Each row is followed by the grade that its hidden value falls in (each part has its own value, ranges and names)
[-203  -56  145   57  -63  233    7   -5  101  199 -231   16 -118  -80
   -5 -232  332  121 -310  229 -114  108 -142  232  230 -102  -33 -170
 -111  257 -192   36 -149   12 -151  262 -465  328   30 -125  446 -212
 -151   51  147 -206  137  -17]  (29)
[-275 -313  208   88  286  252  -40 -180   46   70 -278  272   49 -159
   -2 -264  101  180  -33   59 -158   92   98 -250  -20  -89   30  319
   47  125  126  432  -74  200  218  208 -116   31  143 -190  252 -125
  -69 -206  168  -46  -75   11]  (31)
[-146  130  116  184 -178  -23   35   -5   82  234  -69 -170  -80   65
 -229 -263  245  249 -359  197   22 -126 -283  208  123   32   -2  -85
 -415  273 -202 -195 -157  -29 -109  305 -534  214 -120   45  331 -133
  -12  218   -2  -95  -11  -17]  (29)
[-228   76  212  -90    0 -194  259   54  139  547 -260 -141  108   70
 -208 -208 -208  179   14 -136  319   77 -134  129 -236  274  350  212
 -200  -57 -202 -101  -66  -42 -349   36   44  265 -495   61   60  238
  127   63   67  279  -24   37]  (38)
[-427 -212  149   -8   97  155   85   62  255  305 -339   93   -1 -195
   22 -294   48   94 -149   65   62  112 -103   51   82  136  170  316
  210  203   42  300 -139   65  -45   14 -137  218  -36  -41  457  135
   92 -272  255   -3  165  -26]  (44)
[-253  -16  -13   75   46   78 -158   92  274  114 -270  -40  -22 -295
  -21 -127  284 -105 -200   65 -113 -170  -56 -209  162  176 -302   -6
 -117  235   67   74 -236  113   24   35 -237  186   50  146  415   43
  130  -41   33  -56  -21    5]  (35)
[ -63 -153   36 -112  -41  166 -225  -17  -23   63  149  355 -112 -296
 -213  -71  105   20 -133  311  -31   18  -87  -71  101 -192 -142   23
  -68  -46   77  260  -62  172  208  116 -392 -294  203 -210   -6 -387
  -32  -34   16 -139   49   45]  (30)
[-209   69  144  115 -114  259  -91  195  268  107 -265   10 -292 -205
  188  -98  170 -107 -289  156  -60   78 -123  225  230  184   91   72
  137  120  193  125 -202  108  -55   92 -251   58   67  -37  114    4
   42  116   65    8  264  -45]  (23)
[  90  265  199   41  -18  119   20  106  258  221 -347  -31   26    5
  176 -141  -12   69  -66   71   32  326  -81   18   65  243   78  -37
   36  -91   -2  103  -46   62 -355   14  113  388 -156  -65 -261 -146
 -320  -31  123  138  185  -21]  (35)
[ -53   44  159  -51  -59  -58  214  117  162   48   18 -117  258   80
   78  -41 -290   80   33   37   18  -71    2   75  -18  -61  186   -9
  167   64 -264  -86   70  -47   39  100  -23   21 -221  -27    4    0
  -36   -1   37   82  305  105]  (23)
[ 212   49  153   76  139  217  -19   43  196  229 -109  -22    6  223
 -198 -124  131  105   43 -100 -176  354   14 -224 -369  162  -48  387
 -211  -57 -175  -72 -197  131   79  196  189  424 -167   76  -83 -309
 -101  148  -49  238  -97   47]  (31)
[ -37   57  -57   74 -221   16  -63  147  176  143 -175  -23  147 -203
  -66 -183  156  -25 -279  190   48   33 -148  -15  310  152 -109 -134
 -197  108  211 -182  -90  -11 -173  -43 -257   78   12  200  160 -131
  -18  221   90  -74  -21 -115]  (29)
[  19  163  196   -1  114  -94   80  111   91 -185  -70 -208 -185  102
   64  262 -237    0  201  133 -120 -194  137  104 -246  130  176  294
  149   52 -151 -106  202  181  372  239  231 -114 -204  -26 -212  163
  -34    3   35  233  167  246]  (38)
[  86 -437  -91 -197 -126  115   55   62  117  -40  164  -59  446  165
  127  -38   65   57 -204  256 -302   79  192  -68  522 -311  -73 -511
   12  114   40 -268  -42   81   49   85  -94  138  154  202  485 -215
 -183  108  138 -176  186   -3]  (35)
[  51   94  -75   26 -121 -154  235  169  233   54 -175 -394  341   39
  224  -37 -338   30   20  -55   99  -81   40  -54   50  257  165  -39
  169    9 -139 -231  -49   12  -46 -180  305  211 -348  237  -58  282
   55   30  157   94  196   94]  (21)
[ 135    2   65  -14   73   32 -143   75   54 -265  234  154  113  204
  173  251 -124  -39   47   21 -174 -218  237 -158 -121 -200 -150   46
   73 -145 -100 -181   32  124  165   81  211 -339  216  -53 -308 -219
   40  202 -212  104  -28  201]  (30)
[  85  245  -62 -134 -229 -265   35  143  134 -142  -34 -175  401  -42
  165   61 -393  -56  139    6   62 -168  174  -25  146 -149   62 -347
  121 -110 -170 -119  137   19 -128 -233   87 -134 -148   89 -215   33
  -86   -6   31   -1  281  168]  (40)
[-211  -77  459 -139  444  407  214   52  102  187 -208  178    5   -7
   -9  161  -64  136   96  -37 -223  -88   82   38 -315 -180  213   83
  -52   54 -317 -147   -8  -53 -108  538  -79  167  -76 -201  129  -49
 -159  150 -219  112   36  186]  (30)
[-176   -5   17  -75   25 -282  -44   -7  100  200 -279  -69   92 -188
 -165 -123 -278   33  151  -24  206  -74   61 -210  -69  221  143  298
  -59  -74  222  202   52  243  126 -108  138 -128 -256  114 -110  224
  177 -160  184  193  -20   56]  (21)
[ -46  263   95    1 -100 -181 -101   47   58    7 -234 -123  -10 -110
  -75   41 -126    4   26   74   26 -206   66   11   84    6   86 -130
 -256  -24  119  -88   94  146  -51  102 -136 -164 -124   71 -195   38
  -34  183  -29   79   27   90]  (30)
[-348   90  166  253   49   -8  -38   20  217   59 -355  131   12 -225
   48 -309  149   36 -136  -14   70  -44  -82 -109  -32  226  -44  402
   64  210   63  315  -67   25   -6  -67 -142   31   53  -47  223   63
   86 -185  145   46  -60   -7]  (23)
[   3  287 -101  -75 -260 -347   41  142  141  292 -108 -278  206 -171
  -36  -56 -299 -158   25  -46  349 -158 -158   -9  -25  225 -149 -190
  -53  -88 -275 -193  -44  -45 -206 -134  -17   57 -503   64 -296   32
  241  185   31   91  175   14]  (37)
[ -29  282   36  160 -150 -363 -128  136  215  -16 -137  -35  104  -42
  188  -89 -389 -133  108 -202  324 -124   40 -208 -202  363    7  514
  211 -186  168  177   12  182  162 -305  368 -367 -166  120 -549  173
  360 -107   30  319  133   73]  (44)
[ 106  -18  397  -66  350  243  166 -122  -98   75  -23  273   18  -32
 -168   46  -88  189  223  131 -138  186   44 -134 -442  -70   91  237
  -71 -104 -308  125  169   33  157  426   30   52 -162 -392 -288 -345
 -382   20  -28  150  -99  158]  (38)
[   5 -326  164  -20    1  105   18  -60   65  227 -163  -13  -51  169
   73 -204  310   22 -161  147 -151  370   44   22  110   45 -145   65
  -21  161 -123   61  -71  196  207  282  -17  386  -88   -5  372 -235
  -82  -76  312    2  159  -17]  (38)
[  -4  136  142   58  -20   44   36   87  166    8  -29 -147  -10  207
   35    3   52   66  -45  -85 -159  -62   92   54 -153  -34   66   28
 -106   42 -335 -146 -156   59  -19  108   -7  169  -78   50  116   -1
   -4  134 -115  102   65  197]  (38)
[-307 -380  277 -127  313  369  -20  -54   64  301  -69  429 -167 -147
  -35  -93  146   44  -86  113  -73  183  -26  -36 -122  -43   12  282
  131  -19  -32  347 -149  115   22  263 -127   35   95 -367  176 -203
   24  -61   47   67  -28   13]  (23)
[ -34   20  -27   55  -97   22  240  143  105 -135  -70 -178  303  -37
  158   -7 -254   72    8 -108  -21 -151  158   28  -85   14  310   50
   95  -12 -173 -252 -102  -36   14 -190  137  -54  -99  205  131  290
   68  130  -10  -10   39  205]  (30)
[-264  152  -70 -163  -93  -70   80  281  282  273 -198  -33  178 -363
  -12  -29 -299 -134   35 -163  296 -160  -72    6 -114  189  149   91
  152 -114 -149  -33 -183  -73 -314 -377   42  -20 -231  121   22  313
  306  -24  -31   78  132  127]  (21)
[-118  104   -4   54  -39  -57  159  100  166   40 -324 -304   80  -68
  177  -20 -268    1   29   55   50  -52   48  125   70  235  257   14
  181   33   33 -103   11   52 -128  -50  168  129 -291   32  -90  267
   13  170  173  108   97    9]  (40)
[-552 -223  177  -82  324  216 -230  -64  181  229 -306  280 -259 -295
  -67 -103  132   95 -107   79  -81 -193   18 -127   83  -73   33  197
    8   99  199  508 -208  276  -14  162 -271  -53  217 -207  325   92
  136 -260   25  -16  -22   75]  (30)
[  97 -126   13  253 -194  100   24   86  160 -321  131  -62  283  272
   65 -194  103  205 -218   23 -311   31  204  -95  144 -105  207  203
  -88  141  180 -168 -137  119  319  -64  -20 -112  302  374  378  -28
  -63  103  -10  -16  -18   98]  (38)
[-160 -125   31  -56  -10  140  149   44  126  220   82  141  317 -164
 -222 -231   63  259 -218   92   24  -53 -141 -115   57  -62  102  -93
 -207   50 -170  -22 -214 -112 -219  -74 -317  117   39   41  409  -46
  -90  -30  -39 -118 -126   83]  (44)
[-331  -48   89 -103  -73   65   98    6   19  296  -75  193  135 -231
 -260 -232   -6  204 -177  119  159  -48 -148  180   67 -157  230 -104
 -207   17 -113    6  -99 -116 -389   -7 -460  -39  -16 -114  306  -43
  -16  112  -11 -117  -96   18]  (37)
[ -39   98   69  127 -269  113  -29  142  144  134 -467  -94    6 -273
  103 -226  254  -87 -270    4  -16  188    4   80  271  214   86 -137
 -286   58  275 -128 -201   91 -163  -51 -223  159  -25  336  273   85
  -47  202  105  -68   64  -35]  (37)
[ -28  107  -39  -89 -107   77 -115  116  188   79   -2   28    2   54
  -38  -71  -23  -25   34 -164  -46  132  139   33 -188 -114   87   90
   32 -185 -281   86 -276  110 -183 -258   57   89    6   -1   31  -63
   89   37  -91   71   65  185]  (40)
[-184  147   76 -102   77  113  111  167  280  167  101 -105  248  -99
   47   70 -282  -53   13 -136  -19 -386  -88  -69 -152 -156 -104 -236
  128   36 -573 -136 -237 -158 -192  133 -204  104 -235 -146   -9  -41
  186  173 -320   15  267  143]  (35)
[  23   37   54  -69  -75   22  -41  185  355  181 -102   -4  299  176
  154 -157 -114  -61   14 -156    2  205   52 -115  -23  -60 -114  111
  241   -9 -240   26 -113   37  -95  -99  169  269  -77   86   12 -227
   72 -126   58   98  367   33]  (31)
[  71  224   21   27 -136 -387  -39  190  397  101 -300 -277  326  242
  182 -149 -333   38  109 -200  165   76  142 -249   44  329  141  282
  106  -92  203   42   33  233  -23 -321  526  134 -212  421 -209  243
   83 -298  191  334  255   76]  (17)
[  40   91  202   39  -37  -49  -51  -29  -38 -104  -32  103  -97   27
  -62  -40  -78  113   70  106  -28   68  113   44 -168  -21  177  282
  -78  -94   24  126   99  210  238   98    3 -247    9  -50 -171  -85
 -115  -50   33  116   32  160]  (35)
[-274  204  194   45   17  -24 -234  -39   61   99 -267  180 -382 -298
 -354 -156  202  185 -106  324   26  -65 -147   80   58   54  104  234
 -285  117  216  384   64  227   34  143 -450 -136  115 -139   88  -70
 -164 -208  113  -10  -71   76]  (17)
[-385 -132  144  -99  105 -152   74   98  251  451 -441 -110 -116 -239
   14 -144 -215  -48    6   90  286   20 -145   12   45  477  162  399
  221   95  251  252   19  198   76   68  121  115 -383   31   59  341
  262 -252  342  242  233  -74]  (38)
[  47  347  226  -23   -9 -178   57   87   33 -139  -91   43   52 -145
  -44   88 -419  116  225  113  130 -127   54    2 -207   93  318  238
   15 -169   61   81  272  112  118   -8  103 -373 -136  -30 -475   94
 -190 -131  -18  195  116  213]  (35)
[ 216  217  -79   87 -191    6  -58   67   64 -150  114  -91  100   29
 -157  -23   70  109  -87  182 -141  -22    6  -37   31  -63  -38 -126
 -224   -4 -150 -179  -42   36    8  -49 -140   17   33   56  -66 -242
 -213  217  -37  -59  -91  123]  (21)
[-215   -1   24  -96   97   61   20  185  210  202 -336  -34   46 -475
  140  115 -145 -256  -17   18   92 -181   -8 -153  109  347  -19 -103
   73  -64  247  -36 -100   51 -162  -44   56  -36 -203   38 -113  262
  168  210    5  133   -4  -14]  (23)
[-229   71  174   92   -5  160  -33   68   75  344  -53  150 -301 -307
 -398 -194  149  158 -234  101  156  -72 -331   59 -238  246  127  413
 -365   25   23   62 -288   65   59  181 -434  -89  -75   20  131    1
  180   92 -141   51 -129   54]  (29)
[ 188  -16   31  -53  -73  -98   71    4   16  -69   -9 -178   53  259
  174   37 -190   25  136   40  -58  177  214   73 -118    5  103   74
  171 -123 -250  -53   56  195  167   -5  348   87 -204  -26 -188  -43
  -79    4  179  124  176  165]  (40)
[  67   47  -27 -115 -263   30 -242  255  385   89  -57  -23  180  172
  312  -84    8 -215 -113 -149  -79  174  143  -40  236 -174 -208 -171
  215  -64 -109   12 -228  158 -109 -178   75  151  104  192   52 -242
  136  -70   -2   13  524   58]  (29)
[ -94  -38  -39 -220 -104 -222  130  -91  -73  102  -18 -214  124  122
  -63  -13 -192   82  116   90   27  -33  157  234    9 -242  137 -328
   -2  -36 -478  -72   69   49 -182   -3  -39  132 -311 -186  108   17
  -55   96  167  -31   72  156]  (35)
[ 111   38   64  -65 -213 -167  -17  123  151   -7 -195  -15  275   69
  101 -154 -102  -36   85  -99   33  250  216  -76   14  -18   83  148
   49  -66   -5   25   71  161  117 -215  207   12  -48  279   62  -26
  -40 -226  203   75  262  136]  (21)
[ -11 -116  164  -93  104  126 -102   82  184  -79   60   42   -9  253
  115   90   23  -25   49  -29 -289    6  244  -44 -108 -221  -63  131
  119   28 -210   -3  -76  206  242  195  103   27  115   19  156 -150
   27  -60  -80  102  231  196]  (35)
[ 122 -110  348  161  292  349   23   42  193   66 -178  206    4  237
  143  -90   17  115   47 -103 -189  370  109 -229 -366  181   82  678
  118  -63   78   84  -81  183  267  272  386  165   43    3 -188 -231
  -95  -18   -2  289   20   39]  (31)
[ -92 -199   89   46 -227 -346 -164   22  178  -54 -215  -59  169  417
  344 -221  107  -14 -132 -102  -30  147  349  -23  317  -16   11  143
   53   66  266   78   38  335  145 -159  278  -50  171  358  333  112
  153 -251  304  140  206   57]  (23)
[-270  -83  173  147   36  192 -102   49  148   85    0  258 -216 -175
  -39 -204  183  113 -270  185   24  -60 -209   26  -42  102  -46  436
   59  151   31  264 -189  112  220  136 -304 -138  198  -93  227 -101
  130 -186   13  -40   77   42]  (40)
[ -31  180  -30  173 -206  152 -193  223  318  130 -257 -137  -83 -254
  159 -108  303 -198 -364   -8  -64  -50 -112  -95  266  319 -242 -184
 -215   65  196 -123 -403  103 -149  -48 -214  177   35  293  141   24
  133  250 -100  -19   75  -39]  (35)
[ 381  259   99   92 -171 -130  144  227  242   18   20 -196  490  292
  155  -19 -284  -45   66 -185   39  132   66 -197 -174  211  -32   84
  -41 -143 -123 -456   22  -61  -29  -31  386  111 -278  327 -393 -149
  -30  280 -120  293  143   30]  (35)
[  96  118  364 -182  169   48  279  123  240  179  -58  -20  402  332
   -4   16 -362  240  208  -33  -73  146   70  -23 -195 -153  283   32
   80  -33 -357 -156  199  -80 -173  262  192  291 -254  -45 -143 -182
 -345  -76  -38  238  299  138]  (44)
[  22   85  -79  -36 -124   41  191  128  108   52  -45 -204  357 -262
   -8  -36 -252   -2   15 -118   22 -186   29 -133  -59    1  117 -223
  -87  -61 -265 -212 -211  -63  -47 -132  -88   37 -261  163   43  144
   68  191 -104  -70   78  166]  (31)
[ 232  -83  282 -196  195  198   97  165  216  311  -96  114  131  175
 -129   21 -131    2  198  -29  -84  491   68 -166 -341  186  100  411
    4 -181    3 -122   41  116   88  231  384  281 -240  110 -206 -263
 -163   40    7  378  122   19]  (35)
[-208  130   78   70   14  152  -91  175  234  -35 -116   56  -51 -373
  107   40  -49 -129 -115   59  -42 -292  -60  -90   66   96  -46   22
   98   60   86   98 -156   51   49   25 -220 -197   61  -38  -36   67
  127   81 -133    0  131   78]  (38)
[ 141  -68  217 -132  -29 -225  125   67   92    2   97   92  378  358
   46  -48 -274  163  151  -41   52  163  205 -102 -152  -67  189  268
   67 -133 -104  -62  216  104  146  -39  360 -104  -60  151  -86  -74
 -107 -235  102  242  161  182]  (38)
[  55    8  437  -34  193  145  251   21   33  112 -144   59  178  160
  -26   -6 -216   98  230 -166 -104  143  138  -19 -468 -124  208  324
  -29   -6 -375 -143  113   -8  209  429   98   89 -274  -53  -85 -158
 -102   83  -89  202  182  170]  (21)
